Below are the code and all the weights of a small trained network. Each question names an input and a class and asks about switching units off, where a switched-off unit gives its printed mean instead of its output.

import numpy as np


def w(rows, s, z=0):
    codes = np.array(rows[::2]) - 128.0
    scale = np.full(codes.shape[1], s)
    scale[-1] = z or s
    return codes * scale


def norm(h):
    return h / np.sqrt((h * h).mean(-1, keepdims=True) + 1e-5)


def f(y):
    return y / 2 * (1 + np.tanh(0.7978845608 * (y + 0.044715 * y**3)))


def log_softmax(a):
    a = a - a.max(-1, keepdims=True)
    return a - np.log(np.exp(a).sum(-1, keepdims=True))


def net(x, mask):
    res = np.array(x, float).reshape(1, 7) / 4 @ E
    u = 0
    for l in range(3):
        y = f(norm(res) @ A[l][:, :-1].T + A[l][:, -1])
        res = res + np.where(mask[u : u + 7], y, B[l][:, -1]) @ B[l][:, :-1]
        u += 7
    return log_softmax(norm(res)[-1] @ U[:, :-1].T + U[:, -1])


A, B = {}, {}
E = w([
[213,159,244,82,214,153,181],'x0',
[39,76,161,172,178,143,106],'x1',
[138,126,153,92,153,34,96],'x2',
[127,115,115,108,132,135,126],'x3',
[21,233,143,50,129,119,254],'x4',
[113,98,222,93,12,137,141],'x5',
[109,76,84,44,154,158,117],'x6',
],0.0057)
A[0] = w([
[78,101,178,151,182,180,97,27],'0.n1',
[97,164,127,116,134,117,125,254],'0.n2',
[99,92,134,161,133,254,166,124],'0.n3',
[102,93,173,104,59,96,114,72],'0.n4',
[182,69,131,169,130,182,70,112],'0.n5',
[47,83,194,87,177,19,51,136],'0.n6',
[41,118,166,168,159,188,80,86],'0.n7',
],0.0087,0.0025)
B[0] = w([
[129,112,115,120,95,65,133,151],'0.n1',
[222,111,130,181,197,131,57,193],'0.n2',
[217,185,114,165,77,173,192,192],'0.n3',
[75,2,135,207,184,194,249,176],'0.n4',
[75,193,207,42,182,137,67,250],'0.n5',
[218,190,88,139,74,148,182,253],'0.n6',
[196,196,108,60,85,77,98,178],'0.n7',
],0.0079,0.0041)
A[1] = w([
[50,177,124,80,136,102,182,23],'1.n1',
[141,59,137,112,159,2,194,175],'1.n2',
[147,99,77,15,112,146,134,179],'1.n3',
[212,65,119,181,107,131,91,250],'1.n4',
[66,225,113,137,121,135,193,112],'1.n5',
[134,129,180,90,174,178,157,27],'1.n6',
[51,125,89,158,65,103,105,78],'1.n7',
],0.0099,0.0019)
B[1] = w([
[87,134,193,94,191,149,5,162],'1.n1',
[198,112,107,139,47,221,98,175],'1.n2',
[132,188,171,225,79,79,110,221],'1.n3',
[95,199,164,63,137,175,121,252],'1.n4',
[169,119,170,102,140,147,2,253],'1.n5',
[114,76,170,159,101,89,148,213],'1.n6',
[196,91,61,10,148,61,172,177],'1.n7',
],0.0082,0.0041)
A[2] = w([
[155,173,180,153,149,120,153,10],'2.n1',
[96,92,13,97,136,89,106,194],'2.n2',
[131,190,133,217,68,93,107,130],'2.n3',
[144,149,59,175,254,100,117,99],'2.n4',
[148,153,148,149,223,120,99,144],'2.n5',
[161,137,195,183,186,87,185,69],'2.n6',
[172,223,193,154,121,159,120,253],'2.n7',
],0.0089,0.0023)
B[2] = w([
[154,110,98,78,141,43,122,153],'2.n1',
[160,28,193,108,172,98,158,149],'2.n2',
[99,79,75,96,74,100,180,159],'2.n3',
[145,157,195,237,63,160,253,153],'2.n4',
[40,62,189,66,34,145,137,168],'2.n5',
[134,44,44,62,158,104,184,151],'2.n6',
[95,118,15,185,126,118,80,246],'2.n7',
],0.0073,0.013)
U = w([
[78,215,226,98,199,161,1,129],'0',
[112,126,94,137,99,92,133,254],'1',
[180,198,55,135,121,163,134,153],'2',
[148,60,110,33,215,59,210,73],'3',
[119,236,96,111,55,35,137,20],'4',
[82,110,94,172,94,58,143,92],'5',
[103,160,220,201,153,186,242,134],'6',
],0.0088,0.0039)

Each question gives the input, the list of numbers given to net, and the class t.
The units are the neurons (one row each of A and B). Each row of codes is followed by its name. A weight is (code - 128) times the scale printed after its matrix; where a second scale follows, it is the last column's (A, B and U).
mask holds one flag per neuron, layer by layer. A switched-off neuron (its flag False) gives its mean, the last column of its row in B, instead of its output. The means were averaged over made-up inputs and are rounded, as every weight is.
A unit's drop is (log p(t) with every unit on - log p(t) with that unit switched off) / (log p(t) with every unit on - log p(t) with every unit switched off).
The circuit of an input: a set's keep is (log p(t) with only the set's units on - log p(t) with every unit switched off) / (log p(t) with every unit on - log p(t) with every unit switched off). Starting from the 12 units with the biggest drops (on a tie, the unit counted first), units are removed one at a time, each time the one whose removal leaves the highest keep (on an exact tie, the one counted first), for as long as the keep stays at least 0.8.
units of the circuit, in order: the units of the circuit, biggest drop first
k most important neurons: the k neurons with the biggest drops, biggest first
top k neurons in layer l: the k neurons of layer l with the biggest drops, biggest first
input [-5,1,1,-6,6,-7,2], class 6: units of the circuit, in order -> [0.n2; 2.n4]
input [5,-2,8,-2,0,-4,-2], class 2: top neuron in layer 0 -> [0.n5]
input [1,7,6,3,2,-6,3], class 4: top 3 neurons in layer 0 -> [0.n6; 0.n4; 0.n7]
input [7,-8,3,-1,8,7,-6], class 0: units of the circuit, in order -> [1.n1; 1.n5]
input [-7,-7,-1,-2,-2,-7,3], class 3: units of the circuit, in order -> [2.n2; 2.n7]
input [-7,3,5,-6,2,8,-5], class 6: 2 most important neurons -> [0.n4; 2.n7]
input [-6,2,6,2,1,-4,-2], class 2: units of the circuit, in order -> [0.n6; 2.n5]
input [3,6,6,-2,8,3,2], class 0: 2 most important neurons -> [1.n1; 1.n5]
input [-6,8,-4,7,-3,5,6], class 4: 3 most important neurons -> [0.n7; 0.n3; 1.n3]
input [-6,3,-5,0,2,-8,6], class 6: units of the circuit, in order -> [2.n4; 2.n7]
input [3,6,-8,5,7,1,0], class 2: 4 most important neurons -> [0.n3; 0.n5; 2.n7; 0.n2]
input [-5,-4,-4,3,1,3,-1], class 3: 2 most important neurons -> [1.n7; 0.n6]
input [-1,0,7,-2,8,-7,-7], class 0: 3 most important neurons -> [1.n5; 1.n1; 0.n3]
input [-5,-7,6,-4,-4,8,-6], class 6: top neuron in layer 2 -> [2.n7]
input [5,2,8,5,-4,-2,-5], class 2: top 2 neurons in layer 2 -> [2.n7; 2.n2]
input [-8,6,4,-5,-2,2,-5], class 3: units of the circuit, in order -> [1.n7; 2.n2]
input [0,8,0,0,-7,-3,-8], class 4: 2 most important neurons -> [1.n5; 0.n7]
input [-4,3,6,-1,-4,-8,-5], class 6: top 2 neurons in layer 1 -> [1.n3; 1.n5]
input [5,6,-3,0,-8,2,-6], class 0: 2 most important neurons -> [1.n3; 0.n5]
input [-4,7,1,1,6,-8,7], class 6: 2 most important neurons -> [2.n4; 0.n2]
input [-2,3,5,-2,3,5,-2], class 2: top 3 neurons in layer 2 -> [2.n5; 2.n4; 2.n2]
input [7,1,0,6,-2,-8,-5], class 6: units of the circuit, in order -> [2.n4]
input [-5,4,-2,1,-7,-8,2], class 6: top 4 neurons in layer 2 -> [2.n4; 2.n7; 2.n2; 2.n1]
input [-8,-7,-2,-2,-4,-7,0], class 3: 3 most important neurons -> [2.n2; 1.n7; 0.n6]
input [4,8,-7,5,-6,6,-1], class 4: top 2 neurons in layer 0 -> [0.n7; 0.n3]
input [-4,7,7,2,-2,6,-2], class 2: 2 most important neurons -> [0.n6; 0.n4]
input [3,2,0,1,4,-3,-6], class 5: most important neuron -> [0.n2]
input [8,7,8,-1,-4,8,7], class 2: top 2 neurons in layer 0 -> [0.n6; 0.n1]
input [1,-1,7,-3,-8,5,-3], class 0: 2 most important neurons -> [1.n4; 0.n5]
